Here is a tiny trained network, its code and every weight. The questions are about switching its units off for an input and a class, where a switched-off unit gives its printed mean instead of its output.

import numpy as np


def w(rows, s, z=0):
    codes = np.array(rows[::2]) - 128.0
    scale = np.full(codes.shape[1], s)
    scale[-1] = z or s
    return codes * scale


def norm(h):
    return h / np.sqrt((h * h).mean(-1, keepdims=True) + 1e-5)


def f(y):
    return y / 2 * (1 + np.tanh(0.7978845608 * (y + 0.044715 * y**3)))


def log_softmax(a):
    a = a - a.max(-1, keepdims=True)
    return a - np.log(np.exp(a).sum(-1, keepdims=True))


def net(x, mask):
    res = np.array(x, float).reshape(1, 5) / 4 @ E
    u = 0
    for l in range(3):
        y = f(norm(res) @ A[l][:, :-1].T + A[l][:, -1])
        res = res + np.where(mask[u : u + 6], y, B[l][:, -1]) @ B[l][:, :-1]
        u += 6
    return log_softmax(norm(res)[-1] @ U[:, :-1].T + U[:, -1])


A, B = {}, {}
E = w([
[114,187,36,179,180,26,123],'x0',
[97,121,113,134,119,139,126],'x1',
[126,129,127,127,128,129,130],'x2',
[219,202,53,171,3,180,125],'x3',
[74,253,113,58,147,175,10],'x4',
],0.0057)
A[0] = w([
[195,150,184,119,56,209,190,88],'L0N0',
[174,253,103,163,79,231,127,3],'L0N1',
[94,218,69,161,60,180,52,102],'L0N2',
[174,157,57,157,57,170,169,143],'L0N3',
[154,66,143,101,86,66,194,66],'L0N4',
[141,187,177,80,133,161,154,136],'L0N5',
],0.0056,0.0057)
B[0] = w([
[92,82,137,222,171,192,122,201],'L0N0',
[140,44,73,47,133,95,2,196],'L0N1',
[142,102,133,102,181,133,153,252],'L0N2',
[138,118,149,193,46,131,147,240],'L0N3',
[128,70,88,96,27,123,122,149],'L0N4',
[5,81,151,101,150,122,76,163],'L0N5',
],0.008,0.0037)
A[1] = w([
[112,26,180,178,173,60,241,71],'L1N0',
[62,54,207,2,83,192,131,103],'L1N1',
[132,98,111,104,120,159,180,45],'L1N2',
[202,160,86,48,116,48,128,184],'L1N3',
[153,235,80,112,117,117,75,53],'L1N4',
[183,63,119,149,55,90,162,4],'L1N5',
],0.0074,0.003)
B[1] = w([
[122,97,47,118,124,180,3,240],'L1N0',
[191,168,165,62,80,99,141,255],'L1N1',
[174,125,214,105,126,102,68,124],'L1N2',
[66,63,64,154,165,112,149,171],'L1N3',
[68,42,135,142,172,159,114,164],'L1N4',
[112,242,153,102,157,140,142,186],'L1N5',
],0.0068,0.0059)
A[2] = w([
[139,130,164,2,54,180,59,45],'L2N0',
[81,104,137,192,126,157,211,133],'L2N1',
[179,222,82,193,114,47,226,4],'L2N2',
[67,219,206,85,209,121,186,163],'L2N3',
[62,152,63,104,111,92,58,173],'L2N4',
[143,111,224,137,77,197,224,112],'L2N5',
],0.0089,0.0031)
B[2] = w([
[146,64,181,85,98,147,108,254],'L2N0',
[194,179,156,116,104,142,83,141],'L2N1',
[109,86,119,69,66,76,120,161],'L2N2',
[155,250,157,149,90,56,173,179],'L2N3',
[106,121,103,151,172,148,159,212],'L2N4',
[121,183,92,185,195,123,148,178],'L2N5',
],0.017,0.0089)
U = w([
[140,24,185,75,124,203,89,217],'0',
[59,91,27,144,227,140,120,251],'1',
[200,203,146,240,111,196,121,4],'2',
[132,135,66,112,34,59,129,118],'3',
[152,219,236,62,106,94,136,56],'4',
[65,255,119,162,201,63,188,27],'5',
],0.017,0.0029)

Each question gives the input, the list of numbers given to net, and the class t.
The units are the neurons (one row each of A and B). Each row of codes is followed by its name. A weight is (code - 128) times the scale printed after its matrix; where a second scale follows, it is the last column's (A, B and U).
mask holds one flag per neuron, layer by layer. A switched-off neuron (its flag False) gives its mean, the last column of its row in B, instead of its output. The means were averaged over made-up inputs and are rounded, as every weight is.
A unit's drop is (log p(t) with every unit on - log p(t) with that unit switched off) / (log p(t) with every unit on - log p(t) with every unit switched off).
The circuit of an input: a set's keep is (log p(t) with only the set's units on - log p(t) with every unit switched off) / (log p(t) with every unit on - log p(t) with every unit switched off). Starting from the 12 units with the biggest drops (on a tie, the unit counted first), units are removed one at a time, each time the one whose removal leaves the highest keep (on an exact tie, the one counted first), for as long as the keep stays at least 0.8.
circuit, biggest first: the units of the circuit, biggest drop first
unit that matters most: the unit with the biggest drop
k most important neurons: the k neurons with the biggest drops, biggest first
k most important neurons of layer l: the k neurons of layer l with the biggest drops, biggest first
drop when u is switched off: that unit's drop, to one decimal
input [5,5,-6,-8,1], class 5: circuit, biggest first -> [L2N3]
input [1,5,7,-1,-8], class 1: circuit, biggest first -> [L1N0 L2N0]
input [1,0,7,6,7], class 1: 3 most important neurons -> [L1N3 L1N1 L2N4]
input [1,4,1,0,-3], class 1: 2 most important neurons -> [L1N1 L1N0]
input [4,-2,2,0,7], class 5: 2 most important neurons -> [L1N0 L2N3]
input [-2,6,1,6,0], class 2: 2 most important neurons -> [L0N3 L0N0]
input [6,1,-1,0,-8], class 1: 4 most important neurons -> [L1N0 L1N1 L2N3 L2N0]
input [-7,7,4,2,-2], class 2: 2 most important neurons -> [L2N5 L0N0]
input [1,5,8,2,4], class 1: 2 most important neurons of layer 2 -> [L2N4 L2N0]
input [-8,0,8,4,-1], class 2: 2 most important neurons -> [L2N5 L0N0]
input [0,5,3,-4,5], class 4: 2 most important neurons of layer 1 -> [L1N3 L1N1]
input [5,-7,-3,0,3], class 5: 3 most important neurons -> [L1N0 L0N1 L0N4]
input [-1,2,5,1,8], class 0: 2 most important neurons of layer 2 -> [L2N0 L2N4]
input [-7,-3,5,-7,8], class 4: circuit, biggest first -> [L2N3]
input [-7,7,7,-4,3], class 4: 2 most important neurons -> [L2N3 L1N0]
input [-6,-8,6,-2,1], class 4: 2 most important neurons of layer 2 -> [L2N3 L2N5]
input [4,8,8,-1,7], class 5: 2 most important neurons -> [L1N0 L2N3]
input [4,-2,-8,-1,-8], class 1: 2 most important neurons -> [L1N0 L2N0]
input [-8,-7,2,1,-6], class 2: 2 most important neurons of layer 2 -> [L2N5 L2N2]
input [0,4,6,4,1], class 0: 2 most important neurons of layer 0 -> [L0N1 L0N3]
input [2,5,8,4,1], class 1: unit that matters most -> L0N1
input [0,-7,-3,7,7], class 0: 2 most important neurons of layer 2 -> [L2N5 L2N0]
input [-7,-8,-5,-8,2], class 4: drop when L2N3 is switched off -> 0.4
input [-2,7,2,-3,5], class 4: drop when L2N3 is switched off -> 0.5
input [-7,8,0,6,-7], class 2: drop when L1N0 is switched off -> 0.0
